Below are the code and all the weights of a small trained network. Each question names an input and a class and asks about switching units off, where a switched-off unit gives its printed mean instead of its output.

import numpy as np


def w(rows, s, z=0):
    codes = np.array(rows[::2]) - 128.0
    scale = np.full(codes.shape[1], s)
    scale[-1] = z or s
    return codes * scale


def norm(h):
    return h / np.sqrt((h * h).mean(-1, keepdims=True) + 1e-5)


def f(y):
    return y / 2 * (1 + np.tanh(0.7978845608 * (y + 0.044715 * y**3)))


def log_softmax(a):
    a = a - a.max(-1, keepdims=True)
    return a - np.log(np.exp(a).sum(-1, keepdims=True))


def net(x, mask):
    res = np.array(x, float).reshape(1, 8) / 4 @ E
    u = 0
    for l in range(4):
        y = f(norm(res) @ A[l][:, :-1].T + A[l][:, -1])
        res = res + np.where(mask[u : u + 4], y, B[l][:, -1]) @ B[l][:, :-1]
        u += 4
    return log_softmax(norm(res)[-1] @ U[:, :-1].T + U[:, -1])


A, B = {}, {}
E = w([
[173,122,132,93,114,163,142,109,86,153],'x0',
[114,134,107,100,131,122,111,113,149,108],'x1',
[138,147,113,131,132,145,127,129,125,121],'x2',
[101,127,127,130,125,65,93,141,174,143],'x3',
[170,210,169,105,54,66,151,223,117,22],'x4',
[84,132,72,94,208,101,211,149,41,156],'x5',
[77,78,150,86,128,125,145,79,131,85],'x6',
[118,121,72,131,34,126,27,67,2,110],'x7',
],0.0069)
A[0] = w([
[120,92,162,110,88,182,129,254,140,69,45],'L0N1',
[182,132,97,86,118,50,210,153,119,122,159],'L0N2',
[120,135,146,71,111,139,243,176,219,167,2],'L0N3',
[68,183,100,134,218,121,125,147,51,141,90],'L0N4',
],0.0063,0.0016)
B[0] = w([
[130,217,188,107,72,147,126,104,108,148,182],'L0N1',
[1,149,129,101,69,151,153,184,177,77,201],'L0N2',
[199,76,140,164,224,77,49,116,53,127,253],'L0N3',
[94,107,38,131,67,102,172,81,180,100,215],'L0N4',
],0.0083,0.0034)
A[1] = w([
[162,205,152,41,254,107,201,112,221,116,116],'L1N1',
[159,178,114,97,205,137,156,119,150,108,124],'L1N2',
[98,233,213,117,54,20,243,119,133,25,194],'L1N3',
[96,119,80,152,207,132,138,24,163,162,2],'L1N4',
],0.0048,0.00089)
B[1] = w([
[156,82,170,150,110,114,165,131,60,117,202],'L1N1',
[103,118,250,214,167,56,116,196,157,187,145],'L1N2',
[172,140,87,70,153,179,82,158,140,149,255],'L1N3',
[120,211,177,124,133,161,70,173,102,140,205],'L1N4',
],0.013,0.0043)
A[2] = w([
[46,130,153,188,160,198,121,70,158,225,145],'L2N1',
[48,112,99,81,127,56,223,190,76,167,3],'L2N2',
[155,130,209,163,73,184,100,63,254,92,25],'L2N3',
[28,210,99,56,223,124,208,125,109,162,57],'L2N4',
],0.0065,0.0015)
B[2] = w([
[122,241,141,11,88,175,116,186,109,137,255],'L2N1',
[193,127,130,153,83,129,143,60,149,157,192],'L2N2',
[163,134,103,148,126,121,212,53,157,148,208],'L2N3',
[208,136,69,143,103,166,104,103,188,116,228],'L2N4',
],0.012,0.004)
A[3] = w([
[81,88,50,117,34,160,32,126,60,89,210],'L3N1',
[161,71,218,183,164,135,153,159,140,162,57],'L3N2',
[249,154,98,186,17,179,253,18,230,161,2],'L3N3',
[121,77,14,217,58,68,53,73,40,91,90],'L3N4',
],0.006,0.00076)
B[3] = w([
[84,87,216,176,177,101,120,154,131,138,228],'L3N1',
[10,92,154,142,89,126,171,43,75,51,171],'L3N2',
[114,88,81,149,133,104,140,109,179,138,254],'L3N3',
[132,126,144,150,158,107,221,124,73,100,192],'L3N4',
],0.012,0.0074)
U = w([
[120,203,148,14,153,150,58,223,168,152,251],'0',
[67,65,212,254,231,8,181,139,92,113,99],'1',
[151,93,10,205,133,65,177,29,248,159,26],'2',
],0.0097,0.0016)

Each question gives the input, the list of numbers given to net, and the class t.
The units are the neurons (one row each of A and B). Each row of codes is followed by its name. A weight is (code - 128) times the scale printed after its matrix; where a second scale follows, it is the last column's (A, B and U).
mask holds one flag per neuron, layer by layer. A switched-off neuron (its flag False) gives its mean, the last column of its row in B, instead of its output. The means were averaged over made-up inputs and are rounded, as every weight is.
A unit's drop is (log p(t) with every unit on - log p(t) with that unit switched off) / (log p(t) with every unit on - log p(t) with every unit switched off).
The circuit of an input: a set's keep is (log p(t) with only the set's units on - log p(t) with every unit switched off) / (log p(t) with every unit on - log p(t) with every unit switched off). Starting from the 12 units with the biggest drops (on a tie, the unit counted first), units are removed one at a time, each time the one whose removal leaves the highest keep (on an exact tie, the one counted first), for as long as the keep stays at least 0.8.
circuit, biggest first: the units of the circuit, biggest drop first
most important unit: the unit with the biggest drop
k most important neurons: the k neurons with the biggest drops, biggest first
top k neurons in layer l: the k neurons of layer l with the biggest drops, biggest first
drop when u is switched off: that unit's drop, to one decimal
input [-4,-3,2,8,-1,1,-2,1], class 0: most important neuron	[L1N1]
input [-3,3,1,-7,5,-6,-5,-2], class 2: 4 most important neurons	[L2N3 L2N1 L1N4 L3N3]
input [-1,6,-6,-7,-6,6,4,-2], class 0: 3 most important neurons	[L2N1 L1N4 L2N3]
input [-6,-1,-8,4,4,-5,1,0], class 2: 4 most important neurons	[L2N3 L2N1 L1N4 L3N3]
input [8,-8,6,0,3,4,-3,3], class 2: 2 most important neurons	[L2N1 L1N4]
input [2,-7,7,-5,2,8,1,-5], class 2: 2 most important neurons	[L0N2 L0N4]
input [-4,-5,2,-3,8,-2,6,-6], class 0: 2 most important neurons	[L1N3 L0N1]
input [8,1,7,5,7,-4,-6,-8], class 1: top 2 neurons in layer 2	[L2N1 L2N4]
input [-8,7,3,-7,6,5,-7,8], class 1: 4 most important neurons	[L2N1 L3N1 L3N4 L1N4]
input [-2,-3,1,4,4,7,-2,-5], class 2: 2 most important neurons	[L0N2 L2N2]
input [1,8,3,1,6,-7,7,4], class 2: 3 most important neurons	[L2N3 L2N1 L1N4]
input [2,-6,-5,-1,7,0,1,-5], class 0: 2 most important neurons	[L1N3 L0N2]
input [1,6,5,-5,-5,0,4,-7], class 1: 2 most important neurons	[L1N1 L3N2]
input [4,8,0,1,-4,2,-6,-6], class 1: circuit, biggest first	[L1N1]
input [5,-7,-1,7,5,-1,2,8], class 1: 2 most important neurons	[L2N1 L3N1]
input [-4,-7,2,-1,2,7,5,5], class 2: top 2 neurons in layer 2	[L2N2 L2N4]
input [4,-1,-5,-4,-6,-4,2,-4], class 0: drop when L2N1 is switched off	1.2
input [-1,4,-8,7,-4,-4,-2,-7], class 1: drop when L2N2 is switched off	0.0
input [-6,0,-7,-7,-8,-6,2,6], class 0: drop when L2N1 is switched off	1.4
input [8,-7,4,-3,-2,-1,1,1], class 0: most important unit	L1N1
